Here is a tiny trained network, its code and every weight. The questions are about switching its units off for an input and a target symbol, where a switched-off unit gives its printed mean instead of its output.

import numpy as np


def w(rows, s, z=0):
    codes = np.array(rows[::2]) - 128.0
    scale = np.full(codes.shape[1], s)
    scale[-1] = z or s
    return codes * scale


def f(y):
    return y / 2 * (1 + np.tanh(0.7978845608 * (y + 0.044715 * y**3)))


def softmax(a):
    e = np.exp(a - a.max(-1, keepdims=True))
    return e / e.sum(-1, keepdims=True)


def log_softmax(a):
    a = a - a.max(-1, keepdims=True)
    return a - np.log(np.exp(a).sum(-1, keepdims=True))


def net(x, mask):
    ids = ['ΣΦαβγεζηθμπτ'.index(c) for c in x.split()]
    T = len(ids)
    res = E[ids] + P[:T]
    u = 0
    for l in range(2):
        r = res
        for j in range(2):
            rows = slice(3 * j, 3 * j + 3)
            q, k, v = (r @ M[l][rows].T for M in (Q, K, V))
            z = softmax(np.where(np.tri(T) > 0, q @ k.T / 3**0.5, -1e9)) @ v
            o = O[l][rows]
            res = res + np.where(mask[u + j], z, o[:, -1]) @ o[:, :-1]
        u += 2
        y = f(res @ A[l][:, :-1].T + A[l][:, -1])
        res = res + np.where(mask[u : u + 12], y, B[l][:, -1]) @ B[l][:, :-1]
        u += 12
    return log_softmax(res[-1] @ U[:, :-1].T + U[:, -1])


Q, K, V, O, A, B = {}, {}, {}, {}, {}, {}
E = w([
[142,208,123,178,147],'Σ',
[169,41,91,49,97],'Φ',
[122,186,161,130,123],'α',
[120,177,195,159,93],'β',
[188,96,146,100,126],'γ',
[173,158,210,148,143],'ε',
[107,6,111,63,54],'ζ',
[207,175,130,148,141],'η',
[195,111,70,42,164],'θ',
[185,110,113,32,132],'μ',
[158,233,82,57,149],'π',
[236,17,191,40,42],'τ',
],0.013)
P = w([
[167,126,105,192,131],'0',
[84,186,116,108,84],'1',
[98,101,193,100,188],'2',
[253,121,99,128,86],'3',
[100,233,131,45,59],'4',
[128,147,210,51,179],'5',
],0.018)
Q[0] = w([
[117,89,59,166,165],'L0H0',
[250,56,183,141,133],'L0H0',
[123,153,125,88,77],'L0H0',
[206,142,177,85,129],'L0H1',
[164,64,50,215,131],'L0H1',
[175,131,40,168,6],'L0H1',
],0.013)
K[0] = w([
[109,140,11,183,163],'L0H0',
[165,112,95,120,206],'L0H0',
[97,220,92,77,106],'L0H0',
[163,144,223,49,199],'L0H1',
[75,44,105,233,193],'L0H1',
[1,103,133,146,152],'L0H1',
],0.0096)
V[0] = w([
[93,106,167,109,178],'L0H0',
[97,122,96,145,64],'L0H0',
[154,151,188,111,122],'L0H0',
[123,218,130,200,199],'L0H1',
[140,104,146,79,116],'L0H1',
[120,93,254,157,51],'L0H1',
],0.0099)
O[0] = w([
[166,121,49,113,135,97],'L0H0',
[98,171,140,135,94,81],'L0H0',
[108,98,146,106,165,240],'L0H0',
[157,206,163,33,173,1],'L0H1',
[92,131,120,147,183,228],'L0H1',
[76,58,254,139,105,194],'L0H1',
],0.0095,0.0055)
A[0] = w([
[85,154,61,97,193,181],'L0N0',
[190,71,94,113,105,169],'L0N1',
[111,166,121,150,119,37],'L0N2',
[168,113,73,130,157,119],'L0N3',
[64,179,125,138,186,31],'L0N4',
[83,111,165,139,176,187],'L0N5',
[85,122,79,79,73,74],'L0N6',
[178,142,90,105,68,136],'L0N7',
[110,89,69,177,187,184],'L0N8',
[128,171,139,102,163,3],'L0N9',
[181,118,148,184,254,9],'L0N10',
[180,146,108,148,180,167],'L0N11',
],0.013,0.0039)
B[0] = w([
[55,129,130,100,162,220],'L0N0',
[134,156,169,203,136,254],'L0N1',
[176,138,76,177,101,133],'L0N2',
[49,68,2,196,90,187],'L0N3',
[144,141,95,183,167,159],'L0N4',
[193,94,81,74,172,250],'L0N5',
[226,222,36,111,149,174],'L0N6',
[192,100,150,149,81,205],'L0N7',
[115,169,242,121,110,199],'L0N8',
[147,102,128,206,160,187],'L0N9',
[95,54,116,73,34,226],'L0N10',
[187,61,98,146,97,213],'L0N11',
],0.0078,0.0077)
Q[1] = w([
[162,106,147,152,189],'L1H0',
[116,172,138,61,1],'L1H0',
[161,132,197,207,61],'L1H0',
[196,118,170,145,130],'L1H1',
[24,166,138,89,97],'L1H1',
[170,113,130,71,146],'L1H1',
],0.0097)
K[1] = w([
[155,124,175,148,255],'L1H0',
[56,206,169,72,78],'L1H0',
[59,59,149,76,168],'L1H0',
[147,45,186,73,127],'L1H1',
[88,184,184,168,99],'L1H1',
[223,161,137,101,124],'L1H1',
],0.009)
V[1] = w([
[82,137,125,184,214],'L1H0',
[145,86,137,198,255],'L1H0',
[122,193,133,134,112],'L1H0',
[169,171,114,143,176],'L1H1',
[222,149,138,167,186],'L1H1',
[144,135,105,140,145],'L1H1',
],0.0088)
O[1] = w([
[126,1,32,158,230,26],'L1H0',
[131,122,187,131,226,185],'L1H0',
[159,233,234,62,164,2],'L1H0',
[44,43,104,124,110,51],'L1H1',
[192,64,120,164,250,191],'L1H1',
[90,151,80,153,148,117],'L1H1',
],0.0045,0.0057)
A[1] = w([
[148,92,99,205,129,161],'L1N0',
[30,198,182,141,218,70],'L1N1',
[132,188,147,178,8,129],'L1N2',
[164,130,37,120,126,1],'L1N3',
[246,185,41,123,96,21],'L1N4',
[78,183,120,127,88,113],'L1N5',
[118,60,115,124,155,156],'L1N6',
[227,41,105,179,109,112],'L1N7',
[58,100,90,166,143,89],'L1N8',
[199,181,60,59,147,146],'L1N9',
[108,181,178,208,160,117],'L1N10',
[75,146,120,35,129,168],'L1N11',
],0.011,0.0089)
B[1] = w([
[127,149,77,82,144,195],'L1N0',
[53,8,128,129,153,137],'L1N1',
[107,183,187,73,84,191],'L1N2',
[7,74,255,59,95,153],'L1N3',
[191,43,158,221,90,187],'L1N4',
[104,93,133,202,203,145],'L1N5',
[142,172,121,155,96,192],'L1N6',
[85,169,122,116,154,253],'L1N7',
[147,154,210,147,158,141],'L1N8',
[147,153,80,90,187,175],'L1N9',
[93,143,170,199,170,146],'L1N10',
[106,129,75,192,76,155],'L1N11',
],0.009,0.024)
U = w([
[79,154,166,141,128,30],'Σ',
[114,121,138,230,147,61],'Φ',
[93,99,129,186,68,2],'α',
[207,77,118,143,156,130],'β',
[194,82,160,142,90,105],'γ',
[138,113,175,6,113,85],'ε',
[176,172,144,93,169,238],'ζ',
[139,202,73,29,133,244],'η',
[110,162,20,168,85,191],'θ',
[113,58,84,169,96,177],'μ',
[37,201,40,110,165,160],'π',
[130,45,238,104,168,80],'τ',
],0.011,0.0077)

Each question gives the input, a string of symbols that net reads in full, and the target symbol t.
The units are the heads (3 rows each of Q, K, V and O) and the neurons (one row each of A and B). Each row of codes is followed by its name. A weight is (code - 128) times the scale printed after its matrix; where a second scale follows, it is the last column's (O, A, B and U).
mask holds one flag per unit, layer by layer, with each layer's heads first. A switched-off unit (its flag False) gives its mean, the last column of its rows in O or B, instead of its output. The means were averaged over made-up inputs and are rounded, as every weight is.
A unit's drop is (log p(t) with every unit on - log p(t) with that unit switched off) / (log p(t) with every unit on - log p(t) with every unit switched off).
The circuit of an input: a set's keep is (log p(t) with only the set's units on - log p(t) with every unit switched off) / (log p(t) with every unit on - log p(t) with every unit switched off). Starting from the 12 units with the biggest drops (on a tie, the unit counted first), units are removed one at a time, each time the one whose removal leaves the highest keep (on an exact tie, the one counted first), for as long as the keep stays at least 0.8.
units of the circuit, in order: the units of the circuit, biggest drop first
unit that matters most: the unit with the biggest drop
top k neurons: the k neurons with the biggest drops, biggest first
top k neurons in layer l: the k neurons of layer l with the biggest drops, biggest first
heads that matter: for each layer, one digit per head in row order, 1 if its drop is at least 0.15 and else 0, layers parted by /
input π Σ τ τ, target Φ: heads that matter : 01 / 10
input γ γ γ μ ε Σ, target μ: units of the circuit, in order : L0H1, L1N2, L0N10
input Σ γ η, target η: units of the circuit, in order : L1N4, L0H1
input Σ τ ζ ε Σ, target Φ: heads that matter : 11 / 00
input π ζ θ, target π: units of the circuit, in order : L0H1, L0N3, L0N0
input η π μ, target π: units of the circuit, in order : L0H1, L0N3, L0H0
input α Φ β τ, target τ: heads that matter : 01 / 00
input γ Σ π τ, target μ: heads that matter : 11 / 00
input μ β τ μ, target Φ: heads that matter : 01 / 10
input ζ τ ε ζ, target ε: units of the circuit, in order : L0H1, L1N4
input τ ε μ τ, target θ: top 2 neurons in layer 0 : L0N1, L0N3
input γ π τ Σ, target Φ: units of the circuit, in order : L0H1, L1N10
input β π γ, target π: top 3 neurons : L1N4, L0N3, L0N9
input η ε η π π, target β: unit that matters most : L1N4
input γ τ α τ, target ζ: top 2 neurons : L1N7, L1N4
input θ τ η π, target γ: units of the circuit, in order : L1N4, L0N7
input Σ ε Σ π, target β: top 2 neurons : L1N4, L1N2
input η μ Σ ζ Φ μ, target μ: heads that matter : 10 / 00
input η α ε η Φ, target γ: units of the circuit, in order : L1N4, L0N6, L1H0
input ε μ θ, target μ: top neuron in layer 1 : L1N7
input τ Σ γ π ε, target τ: top neuron in layer 0 : L0N10
